Below is a small trained network, with its code and all its weights. Each question gives an input and a target symbol and asks what happens when units are switched off, that is, made to give their printed mean instead of their output.

import numpy as np


def w(rows, s, z=0):
    codes = np.array(rows[::2]) - 128.0
    scale = np.full(codes.shape[1], s)
    scale[-1] = z or s
    return codes * scale


def norm(h):
    return h / np.sqrt((h * h).mean(-1, keepdims=True) + 1e-5)


def f(y):
    return y / 2 * (1 + np.tanh(0.7978845608 * (y + 0.044715 * y**3)))


def softmax(a):
    e = np.exp(a - a.max(-1, keepdims=True))
    return e / e.sum(-1, keepdims=True)


def log_softmax(a):
    a = a - a.max(-1, keepdims=True)
    return a - np.log(np.exp(a).sum(-1, keepdims=True))


def net(x, mask):
    ids = ['αβδζξφ'.index(c) for c in x.split()]
    T = len(ids)
    res = E[ids] + P[:T]
    q, k, v = (norm(res) @ M[0].T for M in (Q, K, V))
    z = softmax(np.where(np.tri(T) > 0, q @ k.T / 4**0.5, -1e9)) @ v
    res = res + np.where(mask[0], z, O[0][:, -1]) @ O[0][:, :-1]
    y = f(norm(res) @ A[0][:, :-1].T + A[0][:, -1])
    res = res + np.where(mask[1:25], y, B[0][:, -1]) @ B[0][:, :-1]
    return log_softmax(norm(res)[-1] @ U[:, :-1].T + U[:, -1])


Q, K, V, O, A, B = {}, {}, {}, {}, {}, {}
E = w([
[80,98,120,67,234,197,251,134,108,220,184,151],'α',
[86,138,160,98,115,176,66,165,115,121,154,181],'β',
[148,142,184,143,132,110,90,177,154,146,185,173],'δ',
[83,151,132,141,129,160,73,190,61,133,160,153],'ζ',
[124,192,173,101,116,105,124,208,105,125,152,125],'ξ',
[156,150,128,164,88,157,100,191,113,186,144,184],'φ',
],0.0032)
P = w([
[108,107,93,136,139,3,127,58,150,135,13,130],'0',
[143,133,164,126,148,137,68,135,107,109,99,167],'1',
[136,119,151,124,125,155,96,124,114,103,131,157],'2',
[126,119,149,120,132,157,97,129,116,106,141,146],'3',
[120,126,147,124,132,162,100,128,117,112,145,143],'4',
[122,124,146,122,141,157,92,132,116,121,153,139],'5',
[111,129,145,129,138,159,96,135,118,126,156,129],'6',
[114,133,142,129,137,156,100,135,122,129,162,128],'7',
[111,133,139,123,140,163,96,136,126,128,160,129],'8',
[100,134,139,120,134,163,92,135,129,132,161,121],'9',
[112,129,132,126,146,167,89,128,136,130,167,128],'10',
[112,144,131,117,134,159,90,136,129,133,166,123],'11',
[102,142,132,108,135,163,84,132,137,130,163,114],'12',
[106,148,133,112,134,159,91,137,137,128,174,122],'13',
],0.0027)
Q[0] = w([
[185,64,79,141,88,72,208,3,148,60,23,67],'H0',
[157,72,79,152,122,104,200,37,164,87,68,80],'H0',
[191,123,119,203,93,92,69,133,130,73,95,64],'H0',
[206,64,75,180,87,66,194,40,198,13,8,48],'H0',
],0.0039)
K[0] = w([
[101,164,187,153,73,178,44,227,102,68,191,164],'H0',
[136,97,131,164,121,179,60,225,118,54,149,193],'H0',
[244,167,219,139,68,173,156,255,157,173,176,128],'H0',
[150,160,156,152,49,210,57,238,137,24,211,137],'H0',
],0.0022)
V[0] = w([
[170,145,76,216,78,88,107,106,154,174,63,162],'H0',
[83,115,72,133,153,158,192,164,39,143,135,109],'H0',
[173,166,148,131,90,3,131,115,119,103,83,99],'H0',
[104,189,83,115,80,148,78,158,66,93,78,121],'H0',
],0.0048)
O[0] = w([
[185,177,93,94,195,97,137,33,118,212,106,152,252],'H0',
[122,120,109,123,54,100,187,93,95,1,179,184,100],'H0',
[178,133,42,73,254,128,131,183,155,153,110,156,214],'H0',
[197,75,132,39,132,89,123,127,70,144,151,103,37],'H0',
],0.0043,0.0035)
A[0] = w([
[93,167,169,197,118,145,143,151,149,143,68,7,219],'N0',
[103,161,147,178,74,133,69,184,142,109,124,104,90],'N1',
[158,72,142,119,102,48,81,114,149,79,125,196,155],'N2',
[143,138,172,161,95,110,75,174,46,81,124,107,105],'N3',
[89,227,140,179,126,77,83,133,154,76,56,203,108],'N4',
[115,139,153,158,138,151,123,133,175,74,185,118,101],'N5',
[121,162,174,176,90,121,99,150,144,154,183,149,156],'N6',
[105,153,96,108,199,99,97,144,155,196,35,197,166],'N7',
[82,187,129,190,112,192,126,137,191,109,189,135,56],'N8',
[108,30,90,170,96,119,127,200,192,91,29,159,157],'N9',
[154,156,122,207,105,153,139,100,138,133,185,139,67],'N10',
[111,189,97,158,124,153,23,160,107,119,112,174,69],'N11',
[145,52,114,75,222,200,223,79,146,210,162,66,172],'N12',
[228,79,111,47,69,35,175,24,39,63,167,173,28],'N13',
[146,162,137,125,135,46,66,70,62,82,216,136,180],'N14',
[131,144,109,203,143,44,130,121,215,84,57,53,157],'N15',
[114,84,151,104,101,91,96,29,93,212,68,155,252],'N16',
[150,130,140,147,56,99,107,1,147,123,76,63,24],'N17',
[76,177,160,187,103,151,198,122,132,66,176,221,49],'N18',
[135,128,146,125,105,50,163,21,146,78,118,135,49],'N19',
[59,88,155,105,136,170,164,132,105,163,165,150,198],'N20',
[208,115,59,86,178,87,47,118,150,193,32,61,61],'N21',
[145,209,111,130,224,76,53,188,195,222,90,115,129],'N22',
[173,152,79,72,245,88,135,199,105,149,121,192,232],'N23',
],0.0036,0.0015)
B[0] = w([
[119,77,160,182,80,164,155,134,101,128,57,214,138],'N0',
[127,114,91,103,141,124,191,89,121,130,118,152,155],'N1',
[71,110,112,165,122,162,232,142,62,116,112,180,127],'N2',
[113,142,100,149,182,137,163,82,166,149,131,161,138],'N3',
[161,33,172,131,147,131,169,147,79,205,101,133,160],'N4',
[143,170,93,119,120,143,100,121,133,154,117,101,150],'N5',
[106,147,81,103,156,140,131,131,130,99,143,110,167],'N6',
[99,108,177,148,75,102,189,134,109,58,161,161,219],'N7',
[163,149,95,93,135,93,96,94,127,110,159,98,180],'N8',
[85,45,174,150,139,157,218,209,108,97,121,99,126],'N9',
[95,176,123,83,175,151,85,118,153,122,165,91,141],'N10',
[163,86,172,130,157,52,177,125,143,151,76,118,159],'N11',
[156,35,171,182,154,74,159,142,68,138,46,168,192],'N12',
[47,134,140,176,158,186,123,144,182,183,25,171,122],'N13',
[131,98,116,156,127,154,191,145,146,141,52,159,147],'N14',
[50,131,157,154,104,246,80,156,150,126,135,125,118],'N15',
[82,137,143,143,121,159,127,207,142,37,254,76,149],'N16',
[142,101,141,65,115,79,87,42,74,176,164,126,108],'N17',
[171,128,129,97,160,107,88,134,136,184,100,94,203],'N18',
[154,79,145,91,93,127,142,72,49,165,85,170,116],'N19',
[133,142,116,161,83,116,123,127,149,92,102,155,159],'N20',
[138,118,167,126,140,110,49,142,158,132,123,23,211],'N21',
[89,142,94,95,48,162,137,107,91,72,187,122,254],'N22',
[76,126,148,187,58,175,172,82,156,114,113,142,247],'N23',
],0.0036,0.0065)
U = w([
[77,221,45,131,91,156,150,110,169,61,212,194,7],'α',
[123,42,212,139,93,100,59,157,49,127,169,27,166],'β',
[79,163,148,183,185,181,76,195,209,199,69,90,122],'δ',
[98,56,168,170,120,135,229,125,71,128,59,188,204],'ζ',
[173,61,36,56,195,102,151,243,133,71,154,103,124],'ξ',
[192,145,123,84,150,74,107,2,49,183,132,124,204],'φ',
],0.0045,0.002)

Each question gives the input, a string of symbols that net reads in full, and the target symbol t.
The units are the heads (4 rows each of Q, K, V and O) and the neurons (one row each of A and B). Each row of codes is followed by its name. A weight is (code - 128) times the scale printed after its matrix; where a second scale follows, it is the last column's (O, A, B and U).
mask holds one flag per unit, heads first, then neurons. A switched-off unit (its flag False) gives its mean, the last column of its rows in O or B, instead of its output. The means were averaged over made-up inputs and are rounded, as every weight is.
A unit's drop is (log p(t) with every unit on - log p(t) with that unit switched off) / (log p(t) with every unit on - log p(t) with every unit switched off).
The circuit of an input: a set's keep is (log p(t) with only the set's units on - log p(t) with every unit switched off) / (log p(t) with every unit on - log p(t) with every unit switched off). Starting from the 12 units with the biggest drops (on a tie, the unit counted first), units are removed one at a time, each time the one whose removal leaves the highest keep (on an exact tie, the one counted first), for as long as the keep stays at least 0.8.
circuit, biggest first: the units of the circuit, biggest drop first
k most important neurons: the k neurons with the biggest drops, biggest first
drop when u is switched off: that unit's drop, to one decimal
input ξ δ φ ζ ζ δ δ φ ζ ζ β, target ξ: circuit, biggest first -> (H0)
input ζ ζ ζ ζ φ ζ ζ δ ξ δ ξ ζ, target ζ: 3 most important neurons -> (N23; N13; N12)
input δ φ α α φ ξ ζ, target δ: 3 most important neurons -> (N22; N7; N12)
input ζ ζ δ φ β, target ζ: 3 most important neurons -> (N23; N13; N12)
input δ α β α φ, target δ: 2 most important neurons -> (N22; N7)
input φ δ α ζ β β β δ ξ, target ζ: circuit, biggest first -> (N14; H0)
input δ δ δ β φ δ φ ξ δ δ ξ β ζ φ, target δ: circuit, biggest first -> (H0; N21; N23)
input δ φ ζ α φ α, target δ: 3 most important neurons -> (N22; N7; N18)
input δ δ ζ, target δ: 2 most important neurons -> (N21; N23)
input φ δ β δ α α, target φ: 4 most important neurons -> (N23; N18; N7; N22)
input ζ φ δ, target ζ: 2 most important neurons -> (N13; N23)
input δ ξ α α β α α δ δ δ δ α, target α: 2 most important neurons -> (N12; N21)
input δ δ φ α δ δ δ, target α: 3 most important neurons -> (N12; N21; N22)
input φ δ ξ δ ξ β ζ ζ β ξ δ ζ β, target φ: circuit, biggest first -> (H0)
input δ φ δ φ ξ δ δ δ ξ, target δ: 2 most important neurons -> (N21; N23)
input ξ φ α β δ ξ β φ δ φ α, target ξ: 3 most important neurons -> (N23; N22; N7)
input φ β α δ α φ δ β δ α, target α: 4 most important neurons -> (N21; N20; N4; N12)
input δ δ α β δ φ ζ δ α δ ζ δ φ β, target δ: 2 most important neurons -> (N22; N7)
input δ φ φ φ φ φ δ δ ζ β α α, target δ: drop when N22 is switched off -> 1.5
input β ξ δ φ, target β: drop when H0 is switched off -> 0.7
input φ δ α α δ ζ, target φ: drop when N7 is switched off -> 0.3
input ξ ζ φ ξ δ φ, target ξ: drop when N21 is switched off -> 0.1
